Here is a tiny trained network, its code and every weight. The questions are about switching its units off for an input and a target symbol, where a switched-off unit gives its printed mean instead of its output.

import numpy as np


def w(rows, s, z=0):
    codes = np.array(rows[::2]) - 128.0
    scale = np.full(codes.shape[1], s)
    scale[-1] = z or s
    return codes * scale


def f(y):
    return y / 2 * (1 + np.tanh(0.7978845608 * (y + 0.044715 * y**3)))


def softmax(a):
    e = np.exp(a - a.max(-1, keepdims=True))
    return e / e.sum(-1, keepdims=True)


def log_softmax(a):
    a = a - a.max(-1, keepdims=True)
    return a - np.log(np.exp(a).sum(-1, keepdims=True))


def net(x, mask):
    ids = ['ΛΠΦΨηξσ'.index(c) for c in x.split()]
    T = len(ids)
    res = E[ids] + P[:T]
    r = res
    for j in range(3):
        rows = slice(3 * j, 3 * j + 3)
        q, k, v = (r @ M[0][rows].T for M in (Q, K, V))
        z = softmax(np.where(np.tri(T) > 0, q @ k.T / 3**0.5, -1e9)) @ v
        o = O[0][rows]
        res = res + np.where(mask[j], z, o[:, -1]) @ o[:, :-1]
    y = f(res @ A[0][:, :-1].T + A[0][:, -1])
    res = res + np.where(mask[3:19], y, B[0][:, -1]) @ B[0][:, :-1]
    return log_softmax(res[-1] @ U[:, :-1].T + U[:, -1])


Q, K, V, O, A, B = {}, {}, {}, {}, {}, {}
E = w([
[85,158,139],'Λ',
[40,183,136],'Π',
[98,158,170],'Φ',
[171,211,254],'Ψ',
[196,108,111],'η',
[238,81,175],'ξ',
[110,208,33],'σ',
],0.0068)
P = w([
[24,101,34],'0',
[120,100,253],'1',
[206,211,42],'2',
[69,133,241],'3',
[222,222,49],'4',
[31,148,255],'5',
[246,213,40],'6',
],0.006)
Q[0] = w([
[67,30,154],'h1',
[68,227,236],'h1',
[195,55,41],'h1',
[145,85,174],'h2',
[144,186,17],'h2',
[214,71,164],'h2',
[83,129,255],'h3',
[234,222,54],'h3',
[155,112,16],'h3',
],0.0065)
K[0] = w([
[47,92,175],'h1',
[78,56,1],'h1',
[184,182,226],'h1',
[73,67,183],'h2',
[198,210,87],'h2',
[67,138,199],'h2',
[18,36,35],'h3',
[222,233,123],'h3',
[217,186,226],'h3',
],0.007)
V[0] = w([
[127,80,2],'h1',
[176,103,55],'h1',
[128,192,34],'h1',
[192,217,60],'h2',
[97,109,90],'h2',
[182,215,50],'h2',
[220,62,238],'h3',
[213,45,103],'h3',
[78,128,231],'h3',
],0.0076)
O[0] = w([
[86,3,54,104],'h1',
[99,33,143,113],'h1',
[222,30,103,241],'h1',
[218,75,43,237],'h2',
[118,186,100,72],'h2',
[208,89,42,227],'h2',
[49,129,246,29],'h3',
[38,34,176,1],'h3',
[149,221,222,128],'h3',
],0.0071,0.00094)
A[0] = w([
[34,184,49,81],'n1',
[71,189,41,117],'n2',
[219,50,45,47],'n3',
[113,55,227,195],'n4',
[129,182,5,124],'n5',
[47,167,253,121],'n6',
[23,82,97,226],'n7',
[37,116,232,170],'n8',
[136,148,217,71],'n9',
[107,227,220,152],'n10',
[106,134,241,105],'n11',
[172,155,27,101],'n12',
[150,86,201,210],'n13',
[175,124,24,79],'n14',
[225,202,210,156],'n15',
[61,6,136,255],'n16',
],0.007,0.0044)
B[0] = w([
[3,193,207,118],'n1',
[7,199,180,145],'n2',
[239,100,30,187],'n3',
[16,26,161,180],'n4',
[3,60,137,206],'n5',
[27,8,13,201],'n6',
[127,48,236,159],'n7',
[79,6,96,192],'n8',
[21,231,18,146],'n9',
[148,218,16,225],'n10',
[12,127,25,170],'n11',
[41,165,99,202],'n12',
[65,98,179,184],'n13',
[53,118,28,190],'n14',
[130,249,93,254],'n15',
[205,14,237,183],'n16',
],0.006,0.0048)
U = w([
[32,153,114,72],'Λ',
[15,84,127,2],'Π',
[91,151,169,174],'Φ',
[226,250,134,113],'Ψ',
[233,7,108,77],'η',
[101,42,253,244],'ξ',
[154,106,26,92],'σ',
],0.0065,0.0038)

Each question gives the input, a string of symbols that net reads in full, and the target symbol t.
The units are the heads (3 rows each of Q, K, V and O) and the neurons (one row each of A and B). Each row of codes is followed by its name. A weight is (code - 128) times the scale printed after its matrix; where a second scale follows, it is the last column's (O, A, B and U).
mask holds one flag per unit, heads first, then neurons. A switched-off unit (its flag False) gives its mean, the last column of its rows in O or B, instead of its output. The means were averaged over made-up inputs and are rounded, as every weight is.
A unit's drop is (log p(t) with every unit on - log p(t) with that unit switched off) / (log p(t) with every unit on - log p(t) with every unit switched off).
The circuit of an input: a set's keep is (log p(t) with only the set's units on - log p(t) with every unit switched off) / (log p(t) with every unit on - log p(t) with every unit switched off). Starting from the 12 units with the biggest drops (on a tie, the unit counted first), units are removed one at a time, each time the one whose removal leaves the highest keep (on an exact tie, the one counted first), for as long as the keep stays at least 0.8.
units of the circuit, in order: the units of the circuit, biggest drop first
k most important neurons: the k neurons with the biggest drops, biggest first
which heads matter: for each layer, one digit per head in row order, 1 if its drop is at least 0.15 and else 0, layers parted by /
drop of u: that unit's drop, to one decimal
input Ψ Φ η, target Ψ: which heads matter	100
input η Π Ψ Λ Φ Π Φ, target Ψ: which heads matter	100
input σ Ψ Φ σ Φ Π, target η: units of the circuit, in order	[h1, h3, n15, n9]
input σ σ Π, target σ: units of the circuit, in order	[h3, h2, n14]
input σ η η η, target η: which heads matter	101
input σ η σ ξ, target η: units of the circuit, in order	[h3, h1, n3, n16]
input σ Λ Φ Ψ, target η: units of the circuit, in order	[h1, h3, n3]
input σ Π σ Π, target η: units of the circuit, in order	[h1, h3, n15, n16]
input ξ η Λ Ψ, target Π: which heads matter	011
input η ξ Ψ η η η, target ξ: which heads matter	001
input Π Π Φ η Λ σ, target Ψ: most important neuron	[n6]
input η Ψ η σ, target ξ: 2 most important neurons	[n10, n15]
input Ψ ξ ξ ξ, target Λ: 3 most important neurons	[n10, n9, n15]
input η σ ξ η η Λ, target ξ: drop of n5	0.0
input η ξ σ Π, target ξ: drop of n16	0.1
input σ Ψ σ Φ, target η: drop of h1	0.6
input Φ η ξ, target ξ: most important neuron	[n10]
